Below are the code and all the weights of a small trained network. Each question names an input and a class and asks about switching units off, where a switched-off unit gives its printed mean instead of its output.

import numpy as np


def w(rows, s, z=0):
    codes = np.array(rows[::2]) - 128.0
    scale = np.full(codes.shape[1], s)
    scale[-1] = z or s
    return codes * scale


def norm(h):
    return h / np.sqrt((h * h).mean(-1, keepdims=True) + 1e-5)


def f(y):
    return np.maximum(y, 0)


def log_softmax(a):
    a = a - a.max(-1, keepdims=True)
    return a - np.log(np.exp(a).sum(-1, keepdims=True))


def net(x, mask):
    res = np.array(x, float).reshape(1, 8) / 4 @ E
    u = 0
    for l in range(2):
        y = f(norm(res) @ A[l][:, :-1].T + A[l][:, -1])
        res = res + np.where(mask[u : u + 4], y, B[l][:, -1]) @ B[l][:, :-1]
        u += 4
    return log_softmax(norm(res)[-1] @ U[:, :-1].T + U[:, -1])


A, B = {}, {}
E = w([
[42,134,88,158,135,184,8,45,152,80,181],'x0',
[127,122,147,121,196,116,122,124,113,161,170],'x1',
[89,128,116,113,107,141,175,115,90,127,129],'x2',
[83,153,109,12,128,62,48,85,77,175,45],'x3',
[163,183,47,51,132,171,110,169,106,63,197],'x4',
[128,132,102,142,114,101,122,135,153,100,121],'x5',
[53,25,31,161,89,121,76,245,112,214,151],'x6',
[58,182,205,35,31,103,138,178,254,181,214],'x7',
],0.0043)
A[0] = w([
[46,122,113,169,129,194,26,20,161,98,193,17],'L0N0',
[91,130,159,213,126,74,145,33,149,170,71,45],'L0N1',
[48,88,216,232,120,76,154,115,157,163,86,76],'L0N2',
[119,95,190,255,119,202,192,138,146,89,241,3],'L0N3',
],0.0057,0.0058)
B[0] = w([
[249,56,174,73,95,30,254,191,110,157,92,247],'L0N0',
[141,129,109,63,138,191,109,134,104,64,145,197],'L0N1',
[177,119,111,48,101,221,88,156,112,103,186,253],'L0N2',
[72,230,90,140,199,126,142,166,180,155,37,228],'L0N3',
],0.009,0.0031)
A[1] = w([
[142,217,246,132,148,109,167,1,148,39,142,16],'L1N0',
[57,122,157,7,115,50,38,66,71,143,61,4],'L1N1',
[36,190,245,91,28,86,134,120,252,170,249,40],'L1N2',
[133,184,73,47,148,155,132,157,128,75,229,76],'L1N3',
],0.0056,0.0044)
B[1] = w([
[4,71,102,140,60,77,68,210,109,201,172,212],'L1N0',
[126,196,150,192,157,167,183,148,254,120,129,207],'L1N1',
[163,106,97,207,178,114,126,51,38,91,86,255],'L1N2',
[153,96,150,75,132,194,96,104,152,120,138,209],'L1N3',
],0.0099,0.0048)
U = w([
[95,233,104,170,191,134,163,147,233,125,88,214],'0',
[147,103,94,204,182,106,98,19,2,86,95,74],'1',
[203,83,182,58,93,34,233,157,114,152,123,179],'2',
[7,61,104,145,87,99,52,203,113,171,190,164],'3',
[171,116,138,34,124,218,89,117,115,85,158,5],'4',
],0.01,0.0017)

Each question gives the input, the list of numbers given to net, and the class t.
The units are the neurons (one row each of A and B). Each row of codes is followed by its name. A weight is (code - 128) times the scale printed after its matrix; where a second scale follows, it is the last column's (A, B and U).
mask holds one flag per neuron, layer by layer. A switched-off neuron (its flag False) gives its mean, the last column of its row in B, instead of its output. The means were averaged over made-up inputs and are rounded, as every weight is.
A unit's drop is (log p(t) with every unit on - log p(t) with that unit switched off) / (log p(t) with every unit on - log p(t) with every unit switched off).
The circuit of an input: a set's keep is (log p(t) with only the set's units on - log p(t) with every unit switched off) / (log p(t) with every unit on - log p(t) with every unit switched off). Starting from all 8 units, units are removed one at a time, each time the one whose removal leaves the highest keep (on an exact tie, the one counted first), for as long as the keep stays at least 0.8.
units of the circuit, in order: the units of the circuit, biggest drop first
k most important neurons: the k neurons with the biggest drops, biggest first
k most important neurons of layer l: the k neurons of layer l with the biggest drops, biggest first
input [3,-5,3,7,-1,4,1,-1], class 0: units of the circuit, in order	[L1N1]
input [-4,-6,-5,1,6,1,-7,0], class 3: units of the circuit, in order	[L1N0 L0N0 L0N2]
input [7,0,8,3,6,2,7,3], class 2: units of the circuit, in order	[L0N0 L1N0]
input [7,-3,-5,-5,-7,7,-7,6], class 2: 3 most important neurons	[L0N0 L0N2 L0N1]
input [-4,7,6,-3,-8,-1,5,-7], class 4: 2 most important neurons	[L0N2 L1N2]
input [-3,-5,2,7,-1,-7,6,6], class 0: units of the circuit, in order	[L1N1 L1N0]
input [-5,4,4,4,-8,5,0,-2], class 4: 2 most important neurons	[L0N2 L0N1]
input [-3,7,4,4,5,-5,6,6], class 1: 3 most important neurons of layer 0	[L0N0 L0N2 L0N1]
input [8,2,7,2,-2,7,-5,-7], class 2: units of the circuit, in order	[L0N0 L1N2]
input [-6,-3,5,3,-7,6,-7,-3], class 3: units of the circuit, in order	[L1N0 L0N0]
input [5,2,-8,-2,7,4,1,7], class 1: 3 most important neurons	[L1N2 L0N2 L0N1]
input [2,-8,-3,6,-8,-4,-2,8], class 1: 2 most important neurons	[L1N2 L0N3]
input [8,7,-2,0,8,2,7,-6], class 2: units of the circuit, in order	[L0N0 L1N2 L1N0]
input [5,2,-6,-7,7,-7,-4,4], class 0: units of the circuit, in order	[L0N3]
input [1,-7,-8,-8,3,-2,6,4], class 0: 2 most important neurons	[L0N3 L1N0]
input [-1,1,-5,7,3,-1,-8,0], class 3: 2 most important neurons	[L1N0 L0N3]
input [3,3,8,8,-8,-7,5,-6], class 0: 3 most important neurons of layer 1	[L1N1 L1N2 L1N0]
input [-3,0,-5,6,6,-7,-5,1], class 0: units of the circuit, in order	[L1N1 L0N2]
input [-4,7,4,-3,-8,-1,3,7], class 4: 2 most important neurons	[L0N2 L1N3]
input [4,0,1,-6,-7,4,-7,8], class 1: 2 most important neurons of layer 1	[L1N2 L1N1]
input [5,7,1,-8,7,-3,2,-7], class 0: 2 most important neurons	[L0N3 L1N2]
input [-3,-4,-5,6,-7,3,-6,3], class 4: units of the circuit, in order	[L0N1 L0N2]
input [8,-1,-2,7,0,5,7,-4], class 2: 4 most important neurons	[L0N0 L1N0 L0N3 L1N2]
input [6,-3,-2,8,0,7,-1,0], class 0: most important neuron	[L1N1]
input [4,-3,-3,-4,2,-4,0,6], class 1: 2 most important neurons	[L1N2 L1N1]
